Below are the code and all the weights of a small trained network. Each question names an input and a class and asks about switching units off, where a switched-off unit gives its printed mean instead of its output.

import numpy as np


def w(rows, s, z=0):
    codes = np.array(rows[::2]) - 128.0
    scale = np.full(codes.shape[1], s)
    scale[-1] = z or s
    return codes * scale


def norm(h):
    return h / np.sqrt((h * h).mean(-1, keepdims=True) + 1e-5)


def f(y):
    return np.maximum(y, 0)


def log_softmax(a):
    a = a - a.max(-1, keepdims=True)
    return a - np.log(np.exp(a).sum(-1, keepdims=True))


def net(x, mask):
    res = np.array(x, float).reshape(1, 4) / 4 @ E
    u = 0
    for l in range(2):
        y = f(norm(res) @ A[l][:, :-1].T + A[l][:, -1])
        res = res + np.where(mask[u : u + 12], y, B[l][:, -1]) @ B[l][:, :-1]
        u += 12
    return log_softmax(norm(res)[-1] @ U[:, :-1].T + U[:, -1])


A, B = {}, {}
E = w([
[172,53,231,255,134,191,110,209,114,90,24],'x0',
[23,10,144,65,122,126,82,78,97,124,67],'x1',
[141,137,235,133,225,172,152,31,108,160,97],'x2',
[67,245,169,94,125,127,87,135,115,63,91],'x3',
],0.0063)
A[0] = w([
[104,84,156,73,201,129,118,124,113,131,108,73],'0.n1',
[106,66,147,132,108,137,124,137,111,99,74,111],'0.n2',
[154,153,188,218,128,173,122,166,149,123,97,65],'0.n3',
[254,168,158,139,130,146,148,176,157,116,130,1],'0.n4',
[156,80,105,106,154,122,144,110,142,155,180,97],'0.n5',
[172,156,194,149,200,139,142,118,151,147,125,72],'0.n6',
[88,206,175,118,149,167,112,193,178,66,73,33],'0.n7',
[203,28,110,156,146,188,188,146,180,148,131,78],'0.n8',
[202,173,119,121,108,108,133,89,123,121,161,97],'0.n9',
[136,121,138,122,109,128,114,241,156,124,152,110],'0.n10',
[62,195,133,122,133,158,125,102,157,118,125,51],'0.n11',
[100,146,140,149,169,126,115,73,140,165,172,138],'0.n12',
],0.0084,0.0017)
B[0] = w([
[109,129,134,204,65,170,153,117,170,152,136,187],'0.n1',
[82,118,173,89,181,94,131,176,196,115,135,206],'0.n2',
[184,120,121,24,223,128,131,204,125,68,136,253],'0.n3',
[6,110,150,190,163,149,152,131,171,181,174,230],'0.n4',
[139,165,179,93,96,52,56,133,105,136,102,192],'0.n5',
[161,141,125,154,92,174,177,72,153,113,44,222],'0.n6',
[118,108,124,158,107,38,68,93,2,226,146,224],'0.n7',
[139,138,145,129,113,35,40,88,39,174,143,243],'0.n8',
[55,115,156,137,168,162,105,173,139,195,99,201],'0.n9',
[131,119,65,149,82,140,194,106,133,69,8,198],'0.n10',
[162,102,144,114,96,70,103,142,84,165,152,189],'0.n11',
[190,141,89,112,79,133,172,153,157,95,136,188],'0.n12',
],0.0093,0.0067)
A[1] = w([
[111,183,89,207,207,176,157,155,134,130,226,29],'1.n1',
[75,76,22,130,78,132,139,138,97,91,101,165],'1.n2',
[166,133,73,2,164,179,141,131,189,107,192,7],'1.n3',
[159,139,122,96,146,200,151,4,125,87,87,118],'1.n4',
[146,128,213,135,163,114,154,117,95,179,134,208],'1.n5',
[25,45,157,83,93,169,91,108,202,104,191,32],'1.n6',
[192,56,109,167,123,129,109,134,125,173,189,143],'1.n7',
[100,144,105,76,137,118,125,97,120,153,156,52],'1.n8',
[95,182,178,151,106,135,121,136,30,70,129,83],'1.n9',
[103,68,141,118,156,153,73,165,144,82,119,143],'1.n10',
[111,109,127,70,100,132,135,98,131,153,118,46],'1.n11',
[93,152,142,123,114,91,152,132,162,203,134,200],'1.n12',
],0.01,0.0017)
B[1] = w([
[1,118,182,86,145,187,123,82,163,168,73,170],'1.n1',
[166,143,148,125,52,195,135,56,209,106,140,210],'1.n2',
[214,113,187,128,185,149,192,181,102,82,126,163],'1.n3',
[156,136,66,100,44,148,103,138,203,75,142,157],'1.n4',
[122,125,28,129,11,112,130,167,168,76,149,254],'1.n5',
[43,205,79,190,191,159,144,147,119,197,69,184],'1.n6',
[75,201,157,40,124,123,88,37,75,117,156,164],'1.n7',
[190,30,165,205,140,80,121,164,91,114,87,189],'1.n8',
[168,81,133,81,125,86,77,14,148,173,207,173],'1.n9',
[189,205,122,133,193,190,224,124,113,149,208,185],'1.n10',
[141,165,169,115,168,134,137,199,137,124,185,175],'1.n11',
[124,90,146,141,224,169,127,136,84,80,103,243],'1.n12',
],0.0089,0.0086)
U = w([
[122,114,137,132,95,54,70,92,46,147,175,132],'0',
[23,146,136,181,169,192,164,145,146,159,109,254],'1',
[198,108,164,125,189,139,188,209,103,72,153,15],'2',
[157,141,84,151,10,185,163,107,206,68,120,82],'3',
],0.011,0.00076)

Each question gives the input, the list of numbers given to net, and the class t.
The units are the neurons (one row each of A and B). Each row of codes is followed by its name. A weight is (code - 128) times the scale printed after its matrix; where a second scale follows, it is the last column's (A, B and U).
mask holds one flag per neuron, layer by layer. A switched-off neuron (its flag False) gives its mean, the last column of its row in B, instead of its output. The means were averaged over made-up inputs and are rounded, as every weight is.
A unit's drop is (log p(t) with every unit on - log p(t) with that unit switched off) / (log p(t) with every unit on - log p(t) with every unit switched off).
The circuit of an input: a set's keep is (log p(t) with only the set's units on - log p(t) with every unit switched off) / (log p(t) with every unit on - log p(t) with every unit switched off). Starting from the 12 units with the biggest drops (on a tie, the unit counted first), units are removed one at a time, each time the one whose removal leaves the highest keep (on an exact tie, the one counted first), for as long as the keep stays at least 0.8.
units of the circuit, in order: the units of the circuit, biggest drop first
k most important neurons: the k neurons with the biggest drops, biggest first
top k neurons in layer l: the k neurons of layer l with the biggest drops, biggest first
input [3,7,-1,8], class 0: units of the circuit, in order -> [0.n7]
input [-6,6,-5,2], class 1: top 2 neurons in layer 0 -> [0.n3 0.n8]
input [-1,-1,-5,-6], class 0: top 2 neurons in layer 0 -> [0.n8 0.n5]
input [5,-6,0,5], class 1: 2 most important neurons -> [0.n4 0.n8]
input [-6,0,8,7], class 3: units of the circuit, in order -> [1.n4 0.n12]
input [6,1,7,-3], class 3: 4 most important neurons -> [0.n6 1.n5 1.n4 1.n12]
input [7,6,-6,-7], class 0: 2 most important neurons -> [0.n8 0.n4]
input [1,3,4,3], class 3: 4 most important neurons -> [1.n5 0.n8 0.n4 0.n1]
input [8,3,-6,6], class 2: 3 most important neurons -> [0.n3 0.n8 0.n2]
input [-6,-5,-6,-5], class 2: 2 most important neurons -> [0.n7 0.n8]
input [-7,-5,-5,6], class 2: top 2 neurons in layer 1 -> [1.n3 1.n12]
input [0,-2,2,0], class 1: top 2 neurons in layer 0 -> [0.n4 0.n9]
input [-5,-4,-3,-2], class 2: 3 most important neurons -> [0.n4 0.n1 0.n5]
input [6,-4,4,6], class 0: top 2 neurons in layer 1 -> [1.n9 1.n12]
input [0,-5,-5,3], class 1: top 4 neurons in layer 0 -> [0.n4 0.n9 0.n6 0.n12]
input [-1,6,7,-2], class 3: top 2 neurons in layer 0 -> [0.n4 0.n9]
input [-1,-6,3,0], class 1: units of the circuit, in order -> [0.n4]
input [3,-6,5,-1], class 1: 2 most important neurons -> [0.n4 1.n1]
input [-6,-6,6,7], class 0: 2 most important neurons -> [0.n11 0.n3]
input [-7,1,1,-4], class 2: top 2 neurons in layer 0 -> [0.n7 0.n8]
input [-6,-5,-6,-8], class 0: most important neuron -> [0.n3]
